Below is a small trained network, with its code and all its weights. Each question gives an input and a class and asks what happens when units are switched off, that is, made to give their printed mean instead of their output.

import numpy as np


def w(rows, s, z=0):
    codes = np.array(rows[::2]) - 128.0
    scale = np.full(codes.shape[1], s)
    scale[-1] = z or s
    return codes * scale


def f(y):
    return y / 2 * (1 + np.tanh(0.7978845608 * (y + 0.044715 * y**3)))


def log_softmax(a):
    a = a - a.max(-1, keepdims=True)
    return a - np.log(np.exp(a).sum(-1, keepdims=True))


def net(x, mask):
    res = np.array(x, float).reshape(1, 3) / 4 @ E
    y = f(res @ A[0][:, :-1].T + A[0][:, -1])
    res = res + np.where(mask, y, B[0][:, -1]) @ B[0][:, :-1]
    return log_softmax(res[-1] @ U[:, :-1].T + U[:, -1])


A, B = {}, {}
E = w([
[123,99,126,248,141,192,40,88,144],'x0',
[80,158,38,92,115,131,85,121,89],'x1',
[127,115,27,170,106,110,148,127,229],'x2',
],0.013)
A[0] = w([
[135,212,132,35,106,62,150,252,144,130],'neuron 0',
[130,16,254,214,188,141,224,205,147,122],'neuron 1',
[73,168,65,125,132,133,139,72,95,246],'neuron 2',
[18,116,77,113,139,115,88,163,64,92],'neuron 3',
[21,130,226,77,155,243,124,112,38,71],'neuron 4',
[127,150,67,107,154,154,96,130,57,99],'neuron 5',
[133,135,136,160,178,137,52,74,135,91],'neuron 6',
],0.0085,0.011)
B[0] = w([
[72,102,163,237,198,195,83,69,85,246],'neuron 0',
[194,70,90,98,187,147,116,89,134,247],'neuron 1',
[159,77,117,129,142,187,168,183,93,241],'neuron 2',
[140,113,100,8,207,133,136,92,150,177],'neuron 3',
[55,91,129,117,106,191,140,222,225,225],'neuron 4',
[199,145,86,85,190,57,114,72,137,166],'neuron 5',
[54,223,203,161,184,59,77,30,100,177],'neuron 6',
],0.012)
U = w([
[41,130,151,171,172,125,75,27,41,118],'0',
[70,55,63,141,111,198,174,174,222,199],'1',
[211,64,100,12,195,110,145,74,64,66],'2',
[248,89,144,155,26,235,149,178,2,255],'3',
[64,185,144,73,64,23,160,120,186,72],'4',
[125,243,150,114,20,57,117,155,137,75],'5',
[78,191,137,102,68,17,165,118,153,90],'6',
],0.009,0.0065)

Each question gives the input, the list of numbers given to net, and the class t.
The units are the neurons (one row each of A and B). Each row of codes is followed by its name. A weight is (code - 128) times the scale printed after its matrix; where a second scale follows, it is the last column's (A, B and U).
mask holds one flag per neuron, in row order. A switched-off neuron (its flag False) gives its mean, the last column of its row in B, instead of its output. The means were averaged over made-up inputs and are rounded, as every weight is.
A unit's drop is (log p(t) with every unit on - log p(t) with that unit switched off) / (log p(t) with every unit on - log p(t) with every unit switched off).
The circuit of an input: a set's keep is (log p(t) with only the set's units on - log p(t) with every unit switched off) / (log p(t) with every unit on - log p(t) with every unit switched off). Starting from all 7 units, units are removed one at a time, each time the one whose removal leaves the highest keep (on an exact tie, the one counted first), for as long as the keep stays at least 0.8.
circuit, biggest first: the units of the circuit, biggest drop first
most important unit: the unit with the biggest drop
k most important neurons: the k neurons with the biggest drops, biggest first
drop when u is switched off: that unit's drop, to one decimal
input [1,-1,3], class 3: circuit, biggest first	[neuron 4; neuron 3; neuron 6]
input [-2,-1,-2], class 3: 3 most important neurons	[neuron 6; neuron 4; neuron 3]
input [-4,0,4], class 0: most important unit	neuron 4
input [-3,-3,3], class 3: circuit, biggest first	[neuron 4; neuron 6; neuron 3]
input [0,8,7], class 2: circuit, biggest first	[neuron 4; neuron 3]
input [3,3,-1], class 3: circuit, biggest first	[neuron 0; neuron 1; neuron 2; neuron 4]
input [2,5,4], class 2: circuit, biggest first	[neuron 4; neuron 0]
input [-4,-5,3], class 2: 3 most important neurons	[neuron 4; neuron 1; neuron 6]
input [-7,7,-2], class 0: 2 most important neurons	[neuron 0; neuron 1]
input [2,2,1], class 3: 3 most important neurons	[neuron 4; neuron 0; neuron 1]
input [-6,1,5], class 0: 2 most important neurons	[neuron 0; neuron 4]
input [2,7,-4], class 2: 2 most important neurons	[neuron 5; neuron 3]
input [-1,1,-3], class 3: circuit, biggest first	[neuron 6; neuron 3]
input [-4,-8,3], class 2: 2 most important neurons	[neuron 1; neuron 4]
input [5,-3,-6], class 1: 2 most important neurons	[neuron 4; neuron 0]
input [-5,5,-5], class 0: most important unit	neuron 0
input [-5,-1,-7], class 1: 2 most important neurons	[neuron 4; neuron 6]
input [-5,4,-3], class 0: 2 most important neurons	[neuron 0; neuron 1]
input [2,3,-1], class 3: circuit, biggest first	[neuron 1; neuron 0; neuron 4; neuron 2]
input [0,7,-3], class 2: 2 most important neurons	[neuron 5; neuron 3]
input [7,8,-2], class 2: 3 most important neurons	[neuron 3; neuron 0; neuron 5]
input [3,2,-2], class 3: most important unit	neuron 0
input [6,-8,0], class 2: drop when neuron 4 is switched off	0.0
